Each row is followed by its class number.
[ 683   17 -178  101  -29 -112   45  -49  140 -104  -98  201  104 -274
 -202 -158 -244 -268  -50  207  109 -250  -89  488 -247   -2   55 -115
 -445   28  -99 -198  109 -209  -93  -69  -25] : 8
[ 180   -2   33   87  -83   90  145   83    5 -190   36   24  -36  -66
   95   59 -138 -107   61  181   36  -14 -152   77 -292   32   54   61
  -22  111   68  255  289 -226   68  -20  -23] : 11
[ -36   70 -131 -141   48 -189 -227 -199 -223  -98   69  -15 -189   -4
  -10 -301 -235 -540   76  311  220 -163 -179   99  -84  225  512  -64
  349  242 -184 -362 -242   22 -332 -296  -19] : 7
[-216   60  -58  -14 -151  443   91   16  316  -53 -193   56  124 -159
  -88  241  270  281  373 -180   37 -146  260   40 -267  124  236  178
 -239 -291  152  481  -38   28  287  147  -17] : 5
[  79   17   78    9  -21  219   27 -127  182 -138   35  116    5   87
   52 -176 -129  186 -155   69  -79  194  -46  -89 -224  -89  296   25
   65  -31   29  -30 -112  303   25 -366   76] : 7
[ -61   86 -164  -24 -156  -32 -103   -8 -220  -99   31  416  -44 -233
 -136  174    4 -179   52  182  113  -85 -122   -6  239  344  -47 -225
  -37  517  264  283  -81   -1  -94  309  129] : 10
[ 105  -20   65   68  -64   43  106   78  -11 -186   55   64  -18  -47
   99   62 -150 -153   39  215   63   -1  -78   55 -232   14  114   26
   21  162  101  318  241 -216   91  -18  -22] : 2
[ 102  -39   65   66  -71   55  159   78    3 -192   64   22   30  -39
  149   53 -148 -143   84  109   -3  -14  -51   86 -299   12   93   68
   35  115   67  357  287 -222   70  -28  -55] : 1
[ 122  119   33   29 -115  215   50 -112  152 -232    2  123  -46   83
  -64 -136  -63  278 -133  -56 -113  182 -184  -50 -274  -85  209   33
   72  -98   59  -53 -106  235  -30 -339  110] : 5
[  80  117   61   40  -55  138   74 -142  178 -154   10  145   19  101
  -34 -171  -21  232 -140   29 -103  141  -77  -90 -270  -68  213  -11
   83  -42   90   15 -112  196   13 -268  119] : 4
[ 567 -157 -449  163 -161  -83 -122  137 -237   72   89 -167 -199   15
 -285  219  148  -55 -141  166   41    5   48  356  110  101 -144 -245
 -365 -151 -227 -247 -250  103   35  194 -377] : 8
[-134  382  116 -139   53  203    9   16   78 -231 -178   39 -235  194
 -111 -244   11  324  117  -96   22  -81  -27  -30 -225  -27  -76   24
  103 -135  219  -64  -46  -17   -3 -113  102] : 0
[-136 -179  191  -14   60 -355  -37 -259  -66 -104  108   74  283 -414
  -76  -97   33 -570  310  -72  100  -78  640   31  499 -103  386  -43
   60 -103 -263  389  170 -154  135  148  -19] : 8
[ 150 -193 -102  182  -98 -289 -238  227 -156 -117  -31 -291  270 -133
  252  139 -116 -798  -31  272  -69   -7  376  -39 -104 -206   80 -281
 -206  102 -329  274  138 -115   67  146 -455] : 9
[ -52  357  198 -160  -15  241 -128   60   55 -187 -262  173  -65 -264
 -153 -222   31 -266  210  281  117 -200  141  -84 -262  167  309 -106
 -197  190  303  127  -69  -79 -127   23   72] : 11
[ -55  362  228 -119   28   47   33  -45   49 -191 -149   85 -115  -98
   35 -181  -81  -14  207 -132  -87   30  -53   21 -171  108  169   30
   66   50  108   28   -3 -106  -95  -96   41] : 9
[  37  264  103  -77  -38  428   58  -11   41 -200 -237  283 -342  100
 -216 -389  -41  278   95   50   94  -86  -53  103 -400  168   56   31
  -76   36  357 -306 -291  182 -191 -153  133] : 7
[  87  -14   64   58  -39   69  130   48   20 -221   18   -1   50  -45
  134   85 -172 -165   28  105  -13  -49 -122   47 -285   -4   81   58
  -17  129   86  346  279 -218   85   -6  -20] : 9
[ -36  328  337 -142  -25  200   64  122  190   -2 -223  205  -59 -147
   56 -206 -108 -240  261  -33   44   73  203    2 -351  -10  189   24
   81  -28  165  113   44 -116  -85  -32   56] : 11
[  66  -85  -26  136  -96  165  -47   99   97   72   41  -15 -263  -49
   60   42   21 -165  -67  308  256 -118  136   35 -258 -170  147  -62
 -304   39  -22   88    3   83  207 -102 -123] : 2
[ 107   72   41   50 -100  281   47  -87  147 -179  -11   96  -25   79
  -12 -134  -79  238 -101  -23 -108  222  -95  -52 -260  -96  167   57
   67 -139   12  -81 -109  247   81 -299  121] : 5
[ -87 -298 -139  -13  149 -263 -168 -208   77  254  265 -446  187 -125
  443 -119 -444 -532   63    1   62  212   17  213   63 -147  376  131
   52   67 -536 -124  230  132  -51 -212  136] : 1
[ 564  -74  117   81 -223  607  215  -19  -24   21 -201   -2  354 -370
  -68 -168  -57 -368 -134  368 -158  -90  287  532   10 -144 -152 -190
 -260  -92 -516 -296  226  -43  607   66  181] : 9
[ 161   10   61   87  -52  127  120   99   17 -193   24    8  -20  -67
  125   75 -170 -106   37  198   14   -3 -102   20 -284   18   57   65
  -36  129   75  256  302 -217   99  -36  -48] : 11
[ 143  -36   59   78  -50   75  142   67   13 -182   40   52  -33  -39
  106  105 -111 -117   -5  134   -5    6 -160   41 -291   40   33   55
  -23  106  107  291  233 -191   83   -7  -27] : 9
[ -98   21 -276   24   -6  -52 -107 -383 -206  -34  172  -10 -156 -245
  -45 -243 -154  -37   85  118  308 -223  -17  408   68  229  378 -223
   89  365 -283 -267   37  133   38   12   17] : 10
[ 592 -160 -250    1 -366  504  134  173  -90  -46    1  -59  -83  -53
  -58   70   37   22  100  228  102   89 -254  614 -463  123 -106 -182
 -367  -33 -176 -172   25  259  -29    3 -204] : 10
[  31  137  -67   25 -116   57  -66  127  213   -3 -202 -224  732 -258
  202  119  -63 -456  241  -52 -237  -92  272   43  -38 -205   62  -24
 -406  -58 -363  270   44  -96   56  195 -144] : 6
[ -88  366  208  -51   11  148   48  191   64  -10 -214  183   44  -25
 -122 -214   19  -37   61  109   29   46  318 -175 -150   58  187 -117
  -19  -13  239  112   51 -128   25   81   33] : 11
[ 191  -31   72   94  -81  103  166   82   20 -209   53   80  -36  -48
   94   54 -158  -65   54  147   49   34 -126   53 -280  -14   41   70
    4   91  116  312  309 -216  127  -11  -12] : 11
[-472 -347   64  -53   16  183  -12  -48  252  139   97  156 -257  -13
  427 -148 -367 -136  273  164  256   64  277   14 -225   70  640   59
   62  -35  169  236  -97  357  -86 -151   64] : 1
[ 114 -141 -241 -284 -211  -53  114  331   27   54 -113  -15  183   39
 -239   24   78 -146 -147   58  135  -58  -39   83 -182 -220 -104 -200
 -335 -178  574  219  -79  -67  -97  325   69] : 2
[ 130  -48   15   41 -112  361 -126  196  214  174 -193   98 -159 -188
  228  326  209  -46  335  170  -32   -4  -91  183 -261  152 -337   92
 -336 -227  -51   86 -288  144  200  198  -98] : 6
[ 371   44 -446   40 -156  -61   11    5   43   83   90  111 -366  100
 -334 -163  263  196 -180   91  400 -283 -193  339 -247   35 -106 -276
 -186  127   12 -251 -110   73  -41  252    1] : 8
[ 171   25   81   52  -60   79  117   91   -5 -214    2   35   57  -11
  145   69 -180 -116   24  139  -15    3 -143   63 -277    8   -3   56
   11   93   65  277  280 -227   78    7   26] : 3
[-141  320   31  -79   17  254 -133  -33 -130 -290 -130  185 -130   79
 -199  -99 -105 -102  163  107   56  -45  230 -217  -71  260  453  -27
  -15  217  327  127 -315  172 -158 -165  -36] : 1
[-288  188  189   -3   30  298  -90   46   31  -47 -142  127  -93   38
  -13 -203 -104 -163   90  128   16  -19  427  -93 -207  -39  375   34
  -49    5  313  106 -251   44   17   -8  -12] : 4
[ -82  317  232 -112  115  168  -23 -184    5 -305 -116  252  -93 -172
 -163 -312  -91 -113  310    7  161  -74  348   23  -87  126  433   -1
    7  137  174  147   58  -65  -36 -165   20] : 8
[-248  374  172 -150    7   97    5    0   75 -157 -199  316 -139   27
 -177 -274   77   30  153    6  203 -191  211 -127 -278   76  331  -98
   70   15  433  212 -149  -82 -111   -9   62] : 3
[  51  310   98  -82  -27  210 -107  -29  -78 -209 -203  -15  -29   32
 -196 -296   13 -269  157   94   56 -172   79  166 -338   -8  180   11
 -122   70  125 -131 -200   40 -224  -72   37] : 4
[ 523  148  -25 -113  -75    9 -155  129  156 -132 -314  324 -226 -152
 -274  168  436    8  410  -35  170 -161  -48  206 -346  330 -148  -58
 -326  -84  245  160 -245   13 -112   98 -278] : 7
[  59  202 -387 -154   82 -574 -340   -4 -404 -156   61 -158  -18  -90
   18    0  -82 -899  -45  288   61 -125  323   68  120  180  540 -323
   20  514   51  -52 -171 -167 -483 -159 -498] : 7
[ 184   79   82   30  -92  244   76 -120  148 -217    8  101  -32   59
  -25 -122  -33  240  -54  -30 -100  192 -131  -21 -207 -115  152   33
   14  -87   28   29  -81  233   17 -306   66] : 11
[-194  -40 -253  -63 -240  115  210  139   31  114  -42  -38   41  361
    6 -248  -18 -255 -281   98   19 -217  138   12 -263 -225  402 -104
   92   14  168 -139 -293   87 -182  -42   70] : 1
[ 151  -24   24   62  -85   69  150   85    2 -214   60   24   -8   18
  102   65 -132  -78   35  114   -8   21 -157   25 -316   23   86   57
   -1   98  119  289  215 -183   80  -69  -12] : 10
[ 175  -38 -478 -254   31  246  -70  105  -27  -80 -149 -348  386 -518
   75  145 -159 -229  104  420  197 -382  159  408 -382  186  -42 -254
 -593   90  -24 -191  310  -56   61  242 -324] : 5
[  81  -22   65   32  -84  198   80 -153  156 -202   43  252  -75   54
    2 -196 -113  161 -169  103  -65  203  -75  -76 -223  -65  380  -20
  102  -12   65   -1  -83  245   -2 -353   91] : 8
[ 321 -201 -238 -141  -75 -305 -217 -126  242 -370  -16  476  -86 -465
 -138   37  272 -318   87  224  325 -116  274   17 -236   34  293 -375
 -145  144  188  347  122  -23  -33   45 -329] : 0
[ 188 -223 -361   23   12  429 -128   -1 -147   86   36   -8 -317  158
 -219   87  -77  598 -312  483  290 -370 -532  172   36  276 -290 -157
 -196  -66 -117 -582 -176  309  133   48   18] : 3
[  13  353  258  -54 -113  290  197    8   34 -354 -175  217 -156   55
 -139 -217  -26  126   72  -16 -161   69   61  -49 -149   62  398   18
  120  -73  165   38   23  -38  -17 -248   76] : 6
[ 432   -2 -137   93 -102  -65  -14   62   -1 -243   33  155  -26   88
 -210  144  326  291 -192   94  -78   58  219  -42  119   28  -40 -343
  -82 -174 -136   62  -48  231  146    4 -315] : 10
[-136 -268   65  140 -272 -186  491  155  306  205   95 -156  294  172
  166  -40 -182   70  -29 -522 -171  161   67    0 -199 -515   75  211
   34 -538   40  336   66 -131  190  226  215] : 10
[-195  -37   60   25  -73  -81  -58   -5    0 -239   72 -120   51  -72
  324  -75 -502 -701  209   39   -9  266  334   97 -321 -224  817  154
  281 -192 -116  349  184 -190   92 -358 -158] : 5
[ -60  455  189  -26   28  104  -71  -47   66 -251 -142  400 -207   26
 -301 -169   90   48  188    3   80   65  264 -242  -73  151  188  -58
   96    9  318  216 -216   18  -38 -116   97] : 0
[ -31  387 -191 -166 -106   75   -2  348 -318  -74 -123  -33    9  -79
 -164  389  -88   65  332  -16  153   43 -386  211  -36  284 -562    4
 -201 -101  116  158  248 -142 -135  340  -86] : 11
[-152  -63 -445  -83 -132  219 -168  150 -226  -21 -303 -250   96  102
 -210   88  257  107 -167  166  -45 -434  207  232  -49  130  -77 -295
 -341 -106   46 -374 -373  272 -246  355 -307] : 3
[ -61 -113 -189  -79 -220  -66  -25  -72  -75   20  211  350 -215   93
  -62   44  149  167 -295  179   57  392   48  -71  151   -7  401 -339
  308 -191   27 -145 -442  592  -35 -126 -175] : 2
[  64  296  -70    4  -12  295 -148  280 -101  221   35 -117 -182   31
  -65  137 -120   50   68  386  300 -158 -268   63  -26  109 -459 -102
 -350   19   -7  -12  -62  144  118  291  150] : 11
[ -23   72  107  -19  -73  260   78 -113  172 -120    0   69   23   89
   45 -151 -105  241  -87  -25  -99  197  -79  -34 -165 -131  198   22
   92  -48   19   14 -100  260   20 -296  150] : 2
[ 312  -16  104 -230    2 -195 -114   33  210    4 -258  274  360 -430
  111  -38 -216 -461   78 -396 -122  291  376  175   -8 -265   22  -74
   29 -107  -63  -93  133 -165   64  262 -137] : 3
[ 646   84  -42  -10 -153  -88 -283   77 -264 -546 -170  124  -27 -474
 -261  494  431 -139  509  151 -135  -46 -269  314   15  502 -504  -75
 -523   69   29  411  -69  -43 -211  206 -385] : 7
[-139   71 -220  -99 -124  132  142 -228 -227  -49  -14 -486  108   88
  154 -332 -244 -376 -117  115 -103 -201  -60  517 -163  -89  495  -28
  295  136 -523 -608   39   23 -226 -406    0] : 2
[ 276   70 -167   65 -210  -69  -79   53  -63  -30 -353  225   53 -210
 -262 -241  196 -502 -147   10 -225 -243  314  396  -40 -127 -144 -142
 -109 -125 -185 -561 -406 -182 -103  261  -62] : 1
[ 426  443  -36 -386   85 -272  -90  101  117 -351 -375  197  312 -305
 -334  101  208  -96  326 -612  -81  -48  152  364 -121 -101 -378   19
 -326 -197  401  235  102 -451 -241  384 -218] : 3
[-586  228  151  -50   90  207  -53 -111  119  114 -127  -17   -3  161
    0 -314  -26  -28  128  -95   79  -55  315 -177 -118  -16  387   54
  185  -93  115   99 -280  149   36  -15  257] : 9
[ 137  -16   57   47  -55   76  139   86   45 -190   47   26  -30  -77
  128   59 -152  -95   41  156   60  -18 -127    7 -298  -16   73   52
   -9  135  116  297  332 -222   87  -16  -36] : 11
[ -32  404  171 -144   60  293   53   45  147 -126 -257   58 -181   13
 -128 -111  133  208  158  -34   50 -217  -64  -44 -278   47 -170   62
 -100  -77  225   -3  -12  -61   62  -54  164] : 6
[-177  253  215 -103  -23  363  -31   57    6  -53 -146  232 -246   65
  -37 -275  -41 -131   60  283  168   22  155  -87 -363   59  319  -39
   46   58  251 -112 -141  190  -61 -161   79] : 4
[-238  272  313  -97  180  -34 -154 -189  130 -342 -143  255 -159  -33
  -61 -374  -75 -147  193   13   99 -170  309 -252 -193   35  684   50
   81  228  403  189  -98  -63 -170 -217    0] : 4
[-187  286  155   39   69  308   43   10   52 -152 -167  166 -218  106
   -9 -251 -200  -73   67  235   69 -137  322  -54 -195   72  430   39
   29  -13   74  -40  -14  -29   58 -299   40] : 8
[ 167  274 -213  133  -11  104 -212  135  -62  -92 -145  -25  155 -162
 -293  443  219 -199  138  261  -86 -251  266  -48  207  365  -40    7
 -357   30 -116  260  -97 -200  204  349 -111] : 4
[ 322  281 -176 -106    9 -303  172  -52 -123 -195   18  182   67   30
 -365  122  325  140   89 -384   46  104  381  117  314  -30 -200 -180
  -39  -56  279  278  106 -143  135  124 -172] : 0
[ 164 -282 -183   89 -168 -156  -13  290  -71 -171 -114  104  -11   36
  -49   98  -47 -410 -321  190  -50  -58  560   86  -38 -252  356 -247
 -296 -131  231  141   48  -78  -73  134 -381] : 3
[ 154   24   57   59  -43   51  133   40   -7 -234   29   54  -12  -60
   92  106 -107  -97   36   88   -7   -3 -162   67 -268   49   -4   40
   -9  136   95  318  269 -207   87    1  -35] : 9
[-183  438  337 -184   65   42   73   56  169 -336 -196  327 -194  104
 -191 -109  175  329  360 -229  -16   23  123 -253 -228  194  107  116
   79 -174  633  489 -202  -11 -194  -35   87] : 7
[-115  -82 -231 -137 -103 -406   49  -99 -103  -21  227  275 -174    8
   97 -227 -175 -465 -234   76  100  351  115  -56  -76  -31  737 -228
  579  231   99 -155    4 -116 -281 -281 -209] : 0
[-223  266    6  -56  -10  211  -78  -25   68  -21 -122  256 -107    7
 -103 -170    6   -6  -72  197  -31 -104  122 -188   44   94  267  -60
  -20   67  172  -91 -363   76  -27  -79  132] : 8
[ -84  241  263 -196  -28  375  -45   52   52 -149 -235  -25   75  -95
  -94 -188  -71 -124  272  -33    4  142  155  121 -380  -77  110  106
  -80 -265  135   66   15   81   24  -40  103] : 4
[ 272   12 -169   38 -186   43   44   74  237  -22  -75   46  105 -186
  -57   86  112 -215   68  183  173 -246  117  162 -417   24  199 -173
 -202   89  -46  244   19  -83   69  156 -137] : 2
[-136 -240 -162  120  366   38 -211 -188  250  124   98  194 -458  202
   30 -123 -289  281  -29  341  443 -220  143 -184  -57  333  371   43
  -15  -21  203 -120 -250  269   49 -124  189] : 3
[-126  395   73  -84  -62   46   55  160  139 -118 -277  201  -18  155
 -285 -204  316   72   65  -77  -20 -199  348 -177 -274   71  211 -139
   10  -95  407  195 -290 -101  -95  178   25] : 10
[ 196  -59   56   60 -109 -297  -59 -125 -130 -123  232  368 -109  -84
  -87    8  261  -92  -68  320  113  129 -119  -79  171   85   87 -329
  172   26   10  221 -181  277    0   14  -24] : 6
